Below are the code and all the weights of a small trained network. Each question names an input and a target symbol and asks about switching units off, where a switched-off unit gives its printed mean instead of its output.

import numpy as np


def w(rows, s, z=0):
    codes = np.array(rows[::2]) - 128.0
    scale = np.full(codes.shape[1], s)
    scale[-1] = z or s
    return codes * scale


def f(y):
    return np.maximum(y, 0)


def softmax(a):
    e = np.exp(a - a.max(-1, keepdims=True))
    return e / e.sum(-1, keepdims=True)


def log_softmax(a):
    a = a - a.max(-1, keepdims=True)
    return a - np.log(np.exp(a).sum(-1, keepdims=True))


def net(x, mask):
    ids = ['ΓΠΦΨαβεζηθλμξστω'.index(c) for c in x.split()]
    T = len(ids)
    res = E[ids] + P[:T]
    q, k, v = (res @ M[0].T for M in (Q, K, V))
    z = softmax(np.where(np.tri(T) > 0, q @ k.T / 4**0.5, -1e9)) @ v
    res = res + np.where(mask[0], z, O[0][:, -1]) @ O[0][:, :-1]
    y = f(res @ A[0][:, :-1].T + A[0][:, -1])
    res = res + np.where(mask[1:17], y, B[0][:, -1]) @ B[0][:, :-1]
    return log_softmax(res[-1] @ U[:, :-1].T + U[:, -1])


Q, K, V, O, A, B = {}, {}, {}, {}, {}, {}
E = w([
[26,69,158,59,123,47,137,101],'Γ',
[120,248,189,63,77,84,184,135],'Π',
[72,91,79,42,96,75,114,130],'Φ',
[18,154,191,160,149,86,200,165],'Ψ',
[96,194,210,97,125,42,188,77],'α',
[134,193,86,66,62,61,127,189],'β',
[200,155,81,117,55,184,110,69],'ε',
[116,166,146,56,113,69,199,85],'ζ',
[34,127,161,112,170,148,228,88],'η',
[137,55,143,107,107,152,103,2],'θ',
[89,169,98,88,144,162,238,91],'λ',
[170,113,156,115,46,58,10,147],'μ',
[165,190,173,210,100,192,186,144],'ξ',
[138,183,4,54,72,142,150,207],'σ',
[43,116,149,81,100,44,114,186],'τ',
[159,172,192,210,64,85,91,224],'ω',
],0.0076)
P = w([
[147,233,54,141,199,46,87,50],'0',
[148,117,165,21,98,78,231,201],'1',
[34,198,88,133,69,121,91,61],'2',
[142,86,182,33,68,107,228,196],'3',
[45,184,88,158,63,133,73,46],'4',
[132,68,191,49,37,130,216,187],'5',
[46,176,94,169,50,148,59,37],'6',
[104,56,207,59,2,167,193,181],'7',
],0.0075)
Q[0] = w([
[129,221,10,247,245,158,5,6],'H1',
[118,247,6,246,242,105,2,12],'H1',
[57,25,250,7,13,112,254,248],'H1',
[249,27,168,116,244,130,166,228],'H1',
],0.0084)
K[0] = w([
[27,196,58,51,206,49,178,138],'H1',
[50,205,59,45,208,28,186,156],'H1',
[229,63,194,213,71,207,61,108],'H1',
[10,2,197,36,3,254,221,235],'H1',
],0.0082)
V[0] = w([
[125,168,225,187,194,173,234,40],'H1',
[82,54,53,64,197,225,192,52],'H1',
[2,32,233,171,216,34,88,135],'H1',
[167,85,135,11,90,62,55,19],'H1',
],0.0083)
O[0] = w([
[5,236,59,161,90,77,125,99,85],'H1',
[37,172,80,14,229,245,95,184,62],'H1',
[19,65,237,237,254,19,85,187,82],'H1',
[199,164,228,67,223,134,23,29,254],'H1',
],0.0085,0.005)
A[0] = w([
[221,149,126,102,79,101,189,70,94],'N1',
[84,173,89,104,203,175,55,31,142],'N2',
[140,66,165,203,192,55,50,120,155],'N3',
[125,147,38,204,60,90,186,212,90],'N4',
[26,254,109,169,195,139,41,72,46],'N5',
[167,25,157,83,172,189,142,240,115],'N6',
[93,158,155,33,172,166,143,171,104],'N7',
[171,206,157,76,212,148,57,131,142],'N8',
[116,133,147,70,129,121,156,132,194],'N9',
[38,192,9,206,159,150,82,150,74],'N10',
[138,89,142,183,57,61,253,178,95],'N11',
[61,151,107,181,101,56,65,64,203],'N12',
[127,140,115,120,124,74,167,75,173],'N13',
[125,225,40,108,72,209,106,34,157],'N14',
[140,154,110,16,119,193,159,216,210],'N15',
[196,103,102,44,99,176,138,105,1],'N16',
],0.0068,0.0059)
B[0] = w([
[110,76,170,179,52,103,94,131,225],'N1',
[131,192,137,189,89,119,54,199,201],'N2',
[74,188,116,130,123,200,212,105,209],'N3',
[130,74,123,44,232,126,136,69,175],'N4',
[195,2,59,78,136,130,124,229,173],'N5',
[196,196,26,80,178,63,90,186,162],'N6',
[159,53,149,170,174,87,174,28,174],'N7',
[60,52,162,114,127,183,91,92,213],'N8',
[144,177,140,149,85,114,105,148,190],'N9',
[38,24,151,146,28,84,113,14,150],'N10',
[58,142,87,109,142,144,30,194,194],'N11',
[201,149,94,180,212,158,221,158,200],'N12',
[142,145,81,190,82,129,116,149,184],'N13',
[117,146,170,24,156,70,176,164,245],'N14',
[106,150,45,205,98,233,108,79,213],'N15',
[121,87,202,188,127,181,199,224,180],'N16',
],0.0075,0.012)
U = w([
[91,93,187,31,176,58,213,85,203],'Γ',
[74,251,172,148,70,118,92,187,2],'Π',
[227,48,72,38,190,133,104,137,154],'Φ',
[73,121,139,180,178,178,132,228,80],'Ψ',
[158,239,126,132,121,69,144,109,239],'α',
[183,139,44,228,93,139,73,123,119],'β',
[111,66,158,113,112,179,191,135,4],'ε',
[144,96,114,164,108,119,146,2,90],'ζ',
[87,46,106,164,140,124,177,88,104],'η',
[65,165,165,120,117,159,34,51,159],'θ',
[125,228,100,174,157,171,200,56,221],'λ',
[185,43,202,74,119,48,148,140,80],'μ',
[72,158,57,82,101,132,96,150,157],'ξ',
[200,165,64,158,156,141,168,167,147],'σ',
[153,198,147,69,162,74,119,227,136],'τ',
[68,27,136,145,96,82,86,176,2],'ω',
],0.0077,0.0037)

Each question gives the input, a string of symbols that net reads in full, and the target symbol t.
The units are the heads (4 rows each of Q, K, V and O) and the neurons (one row each of A and B). Each row of codes is followed by its name. A weight is (code - 128) times the scale printed after its matrix; where a second scale follows, it is the last column's (O, A, B and U).
mask holds one flag per unit, heads first, then neurons. A switched-off unit (its flag False) gives its mean, the last column of its rows in O or B, instead of its output. The means were averaged over made-up inputs and are rounded, as every weight is.
A unit's drop is (log p(t) with every unit on - log p(t) with that unit switched off) / (log p(t) with every unit on - log p(t) with every unit switched off).
The circuit of an input: a set's keep is (log p(t) with only the set's units on - log p(t) with every unit switched off) / (log p(t) with every unit on - log p(t) with every unit switched off). Starting from the 12 units with the biggest drops (on a tie, the unit counted first), units are removed one at a time, each time the one whose removal leaves the highest keep (on an exact tie, the one counted first), for as long as the keep stays at least 0.8.
circuit, biggest first: the units of the circuit, biggest drop first
k most important neurons: the k neurons with the biggest drops, biggest first
drop of u: that unit's drop, to one decimal
input λ Γ Π ξ Φ τ, target ξ: circuit, biggest first -> [H1 N11]
input σ ε η, target ε: circuit, biggest first -> [H1 N16]
input ξ β ξ Γ Φ, target Γ: circuit, biggest first -> [H1 N14 N4]
input Φ Γ ω, target θ: circuit, biggest first -> [H1 N8 N12]
input Π ξ η Φ Φ λ λ, target α: 2 most important neurons -> [N14 N8]
input Γ Ψ Π ξ η, target Ψ: most important neuron -> [N5]
input β λ σ Φ η Φ Γ, target μ: 2 most important neurons -> [N15 N3]
input Φ α Φ ε, target ε: 3 most important neurons -> [N16 N15 N14]
input Φ Γ Π β τ η, target η: circuit, biggest first -> [H1 N7 N14 N10]
input Γ Φ ξ, target Ψ: circuit, biggest first -> [H1 N5 N3]
input Ψ η λ Φ ξ τ τ, target η: circuit, biggest first -> [H1 N10 N12]
input ε Γ Π Φ Φ Π Γ, target Π: 3 most important neurons -> [N2 N14 N16]
input Γ α λ Φ Φ Γ, target Γ: circuit, biggest first -> [H1 N15 N3]
input μ Φ λ, target ζ: circuit, biggest first -> [H1 N14]
input α θ β β ζ Π Π, target σ: circuit, biggest first -> [H1 N12 N5]
input λ Φ σ Φ ω Π ζ λ, target ω: most important neuron -> [N11]
input Π Φ Γ Ψ, target Ψ: 2 most important neurons -> [N11 N14]
input ε Φ ξ Φ σ, target Π: 2 most important neurons -> [N14 N2]
input Φ τ λ, target θ: 3 most important neurons -> [N8 N12 N2]
input ω Γ Φ Π λ Φ, target ω: 3 most important neurons -> [N11 N1 N15]
input ξ α β τ σ Γ Γ, target Γ: 2 most important neurons -> [N14 N4]
input λ Γ λ λ λ Φ Φ λ, target λ: most important neuron -> [N15]
input λ ε Ψ Φ Φ Γ, target ε: 2 most important neurons -> [N16 N15]
input ξ μ λ β η μ η Γ, target μ: drop of N2 -> 0.1
input Φ ε Ψ α Γ τ β, target θ: drop of N8 -> 0.3
